Below is a small trained network, with its code and all its weights. Each question gives an input and a class and asks what happens when units are switched off, that is, made to give their printed mean instead of their output.

import numpy as np


def w(rows, s, z=0):
    codes = np.array(rows[::2]) - 128.0
    scale = np.full(codes.shape[1], s)
    scale[-1] = z or s
    return codes * scale


def f(y):
    return np.maximum(y, 0)


def log_softmax(a):
    a = a - a.max(-1, keepdims=True)
    return a - np.log(np.exp(a).sum(-1, keepdims=True))


def net(x, mask):
    res = np.array(x, float).reshape(1, 7) / 4 @ E
    y = f(res @ A[0][:, :-1].T + A[0][:, -1])
    res = res + np.where(mask, y, B[0][:, -1]) @ B[0][:, :-1]
    return log_softmax(res[-1] @ U[:, :-1].T + U[:, -1])


A, B = {}, {}
E = w([
[128,128,129],'x0',
[129,131,128],'x1',
[239,233,177],'x2',
[128,129,128],'x3',
[165,146,27],'x4',
[128,128,129],'x5',
[179,8,155],'x6',
],0.011)
A[0] = w([
[139,174,194,168],'neuron 1',
[172,151,140,217],'neuron 2',
[137,159,161,131],'neuron 3',
[139,59,131,151],'neuron 4',
[121,135,203,206],'neuron 5',
[1,120,102,246],'neuron 6',
[142,196,121,213],'neuron 7',
[120,99,76,225],'neuron 8',
[108,74,56,192],'neuron 9',
[40,99,163,204],'neuron 10',
[210,103,193,93],'neuron 11',
[39,117,130,146],'neuron 12',
[68,113,205,255],'neuron 13',
[215,143,128,152],'neuron 14',
],0.014,0.0038)
B[0] = w([
[110,134,192,204],'neuron 1',
[152,163,164,192],'neuron 2',
[74,153,212,171],'neuron 3',
[50,45,166,199],'neuron 4',
[89,68,195,195],'neuron 5',
[171,150,2,252],'neuron 6',
[137,183,181,209],'neuron 7',
[62,149,68,191],'neuron 8',
[18,153,99,218],'neuron 9',
[163,37,55,219],'neuron 10',
[185,53,144,207],'neuron 11',
[214,112,66,202],'neuron 12',
[182,50,117,217],'neuron 13',
[227,147,109,205],'neuron 14',
],0.0095,0.013)
U = w([
[255,127,57,254],'0',
[64,163,229,182],'1',
[123,59,92,3],'2',
[176,99,183,24],'3',
[102,212,36,80],'4',
[181,238,110,101],'5',
[19,123,96,152],'6',
],0.0099,0.006)

Each question gives the input, the list of numbers given to net, and the class t.
The units are the neurons (one row each of A and B). Each row of codes is followed by its name. A weight is (code - 128) times the scale printed after its matrix; where a second scale follows, it is the last column's (A, B and U).
mask holds one flag per neuron, in row order. A switched-off neuron (its flag False) gives its mean, the last column of its row in B, instead of its output. The means were averaged over made-up inputs and are rounded, as every weight is.
A unit's drop is (log p(t) with every unit on - log p(t) with that unit switched off) / (log p(t) with every unit on - log p(t) with every unit switched off).
The circuit of an input: a set's keep is (log p(t) with only the set's units on - log p(t) with every unit switched off) / (log p(t) with every unit on - log p(t) with every unit switched off). Starting from the 12 units with the biggest drops (on a tie, the unit counted first), units are removed one at a time, each time the one whose removal leaves the highest keep (on an exact tie, the one counted first), for as long as the keep stays at least 0.8.
circuit, biggest first: the units of the circuit, biggest drop first
k most important neurons: the k neurons with the biggest drops, biggest first
drop of u: that unit's drop, to one decimal
input [-4,5,6,0,0,-6,4], class 3: 2 most important neurons : (neuron 6; neuron 12)
input [3,-5,-8,2,-5,7,-2], class 0: circuit, biggest first : (neuron 6)
input [5,-6,1,8,-7,-8,3], class 3: circuit, biggest first : (neuron 6; neuron 9)
input [4,-1,7,-7,0,6,2], class 3: circuit, biggest first : (neuron 6; neuron 1)
input [0,-8,-8,-5,6,-2,-2], class 4: circuit, biggest first : (neuron 6; neuron 9)
input [7,3,-7,-4,0,-5,-1], class 0: 3 most important neurons : (neuron 6; neuron 12; neuron 10)
input [-4,7,8,0,-7,5,-1], class 1: 2 most important neurons : (neuron 3; neuron 1)
input [-3,-2,3,5,1,-1,-4], class 5: 3 most important neurons : (neuron 4; neuron 5; neuron 9)
input [-6,-3,4,-4,0,1,6], class 3: 3 most important neurons : (neuron 6; neuron 12; neuron 10)
input [0,-6,6,-7,2,7,-5], class 5: 2 most important neurons : (neuron 14; neuron 4)
input [1,-5,7,-2,-2,-2,1], class 3: 2 most important neurons : (neuron 11; neuron 14)
input [-1,0,-7,8,7,3,3], class 6: 2 most important neurons : (neuron 9; neuron 4)
input [4,8,7,2,-8,8,-1], class 1: drop of neuron 12 : 0.1
input [4,-4,2,-5,5,-8,-1], class 5: most important neuron : (neuron 10)
input [-6,5,-7,-4,4,1,8], class 6: drop of neuron 9 : 0.3
input [3,3,-8,-5,7,6,3], class 6: drop of neuron 4 : 0.3
input [-8,-3,-7,-5,-6,3,0], class 0: 2 most important neurons : (neuron 6; neuron 12)
